Here is a tiny trained network, its code and every weight. The questions are about switching its units off for an input and a class, where a switched-off unit gives its printed mean instead of its output.

import numpy as np


def w(rows, s, z=0):
    codes = np.array(rows[::2]) - 128.0
    scale = np.full(codes.shape[1], s)
    scale[-1] = z or s
    return codes * scale


def norm(h):
    return h / np.sqrt((h * h).mean(-1, keepdims=True) + 1e-5)


def f(y):
    return y / 2 * (1 + np.tanh(0.7978845608 * (y + 0.044715 * y**3)))


def log_softmax(a):
    a = a - a.max(-1, keepdims=True)
    return a - np.log(np.exp(a).sum(-1, keepdims=True))


def net(x, mask):
    res = np.array(x, float).reshape(1, 6) / 4 @ E
    u = 0
    for l in range(4):
        y = f(norm(res) @ A[l][:, :-1].T + A[l][:, -1])
        res = res + np.where(mask[u : u + 3], y, B[l][:, -1]) @ B[l][:, :-1]
        u += 3
    return log_softmax(norm(res)[-1] @ U[:, :-1].T + U[:, -1])


A, B = {}, {}
E = w([
[134,100,36,161,109,130,254,97,183,125],'x0',
[119,84,35,126,104,106,55,105,67,186],'x1',
[66,168,115,78,147,126,145,74,140,153],'x2',
[181,200,136,180,147,105,115,56,113,147],'x3',
[104,122,126,162,68,107,58,100,238,119],'x4',
[165,97,131,78,84,67,135,95,103,76],'x5',
],0.0077)
A[0] = w([
[3,226,126,20,104,109,164,53,131,179,50],'0.n0',
[67,13,125,40,136,218,111,196,125,70,156],'0.n1',
[126,165,131,89,153,60,135,135,153,50,252],'0.n2',
],0.0056,0.0036)
B[0] = w([
[252,47,169,191,72,136,112,219,121,121,206],'0.n0',
[134,206,139,126,79,100,159,102,122,179,252],'0.n1',
[76,140,90,151,119,204,95,102,65,55,235],'0.n2',
],0.012,0.0034)
A[1] = w([
[101,131,144,163,176,181,126,164,170,204,84],'1.n0',
[135,126,130,98,101,108,63,126,254,100,4],'1.n1',
[97,141,172,120,135,88,77,164,127,119,56],'1.n2',
],0.008,0.0023)
B[1] = w([
[159,89,117,69,59,78,129,70,55,7,253],'1.n0',
[91,105,178,133,181,108,178,147,31,178,234],'1.n1',
[150,134,94,121,113,125,171,116,207,123,189],'1.n2',
],0.014,0.0022)
A[2] = w([
[144,171,213,2,167,102,14,166,132,128,93],'2.n0',
[36,94,153,185,59,65,61,76,213,106,68],'2.n1',
[139,70,15,75,141,102,56,120,108,219,9],'2.n2',
],0.0059,0.0015)
B[2] = w([
[119,43,3,161,160,142,166,127,196,134,233],'2.n0',
[128,135,94,117,163,136,149,148,17,157,198],'2.n1',
[101,191,248,144,154,239,174,158,192,2,253],'2.n2',
],0.011,0.0034)
A[3] = w([
[148,89,134,97,183,130,236,89,98,136,253],'3.n0',
[254,207,133,145,209,107,89,34,131,143,122],'3.n1',
[209,76,118,166,102,153,162,235,98,143,230],'3.n2',
],0.0068,0.0024)
B[3] = w([
[110,101,98,138,177,164,1,169,121,176,239],'3.n0',
[54,133,148,69,12,116,179,158,177,198,184],'3.n1',
[140,134,189,160,109,51,68,76,197,159,253],'3.n2',
],0.0084,0.0054)
U = w([
[99,168,189,136,153,223,128,144,152,59,196],'0',
[193,89,178,171,79,104,101,154,145,135,159],'1',
[91,120,154,132,204,136,89,152,31,202,152],'2',
[119,84,8,144,146,153,125,138,215,124,157],'3',
[92,168,136,62,36,131,176,120,124,192,113],'4',
[153,84,96,83,78,141,104,96,46,48,84],'5',
[147,160,143,107,172,101,130,92,126,114,59],'6',
[168,154,133,46,227,59,177,84,145,127,2],'7',
],0.015,0.0069)

Each question gives the input, the list of numbers given to net, and the class t.
The units are the neurons (one row each of A and B). Each row of codes is followed by its name. A weight is (code - 128) times the scale printed after its matrix; where a second scale follows, it is the last column's (A, B and U).
mask holds one flag per neuron, layer by layer. A switched-off neuron (its flag False) gives its mean, the last column of its row in B, instead of its output. The means were averaged over made-up inputs and are rounded, as every weight is.
A unit's drop is (log p(t) with every unit on - log p(t) with that unit switched off) / (log p(t) with every unit on - log p(t) with every unit switched off).
The circuit of an input: a set's keep is (log p(t) with only the set's units on - log p(t) with every unit switched off) / (log p(t) with every unit on - log p(t) with every unit switched off). Starting from all 12 units, units are removed one at a time, each time the one whose removal leaves the highest keep (on an exact tie, the one counted first), for as long as the keep stays at least 0.8.
circuit, biggest first: the units of the circuit, biggest drop first
unit that matters most: the unit with the biggest drop
k most important neurons: the k neurons with the biggest drops, biggest first
top k neurons in layer l: the k neurons of layer l with the biggest drops, biggest first
input [6,1,-5,7,-8,4], class 2: unit that matters most => 3.n0
input [-7,6,-6,-2,4,-2], class 3: 2 most important neurons => 2.n0, 0.n0
input [-8,5,-8,-8,-2,-6], class 1: top 2 neurons in layer 3 => 3.n2, 3.n0
input [-4,4,-4,-3,-2,-5], class 5: 4 most important neurons => 1.n0, 0.n0, 1.n1, 3.n1
input [-3,3,7,-7,6,-8], class 5: 2 most important neurons => 1.n0, 3.n1
input [-8,-6,8,-5,-1,-5], class 1: circuit, biggest first => 0.n0, 2.n2
input [-3,-3,-1,3,-1,4], class 5: circuit, biggest first => 0.n2, 2.n2
input [-7,-4,1,8,0,5], class 4: 4 most important neurons => 3.n1, 2.n2, 0.n2, 3.n0
input [-6,5,4,5,-4,-4], class 3: circuit, biggest first => 2.n0, 0.n1, 0.n2, 1.n1
input [-4,-4,0,-6,-7,5], class 2: 3 most important neurons => 2.n2, 1.n0, 3.n0
input [7,8,8,-7,-4,5], class 0: circuit, biggest first => 2.n2, 1.n0
input [6,-1,-7,-3,4,-7], class 1: circuit, biggest first => 3.n2, 2.n0
input [-5,-3,6,2,-5,-2], class 1: circuit, biggest first => 0.n0, 3.n2
input [-7,1,6,-8,4,8], class 4: 2 most important neurons => 0.n1, 1.n0
input [-5,7,4,5,-7,-2], class 0: 4 most important neurons => 2.n2, 1.n1, 0.n1, 2.n1
input [-2,-5,-7,-8,-4,4], class 4: circuit, biggest first => 0.n1
input [-6,7,2,6,-6,1], class 0: 3 most important neurons => 2.n2, 0.n1, 1.n1
input [3,-2,-1,6,1,-6], class 4: top 2 neurons in layer 2 => 2.n0, 2.n2
input [-6,4,-4,-6,4,-4], class 3: 3 most important neurons => 2.n0, 0.n0, 3.n1
input [4,-1,0,8,-5,-4], class 4: 3 most important neurons => 3.n1, 1.n1, 2.n0
input [8,-7,-1,8,-2,6], class 3: 3 most important neurons => 2.n2, 0.n1, 3.n0
input [-5,7,0,2,8,-1], class 2: circuit, biggest first => 2.n1
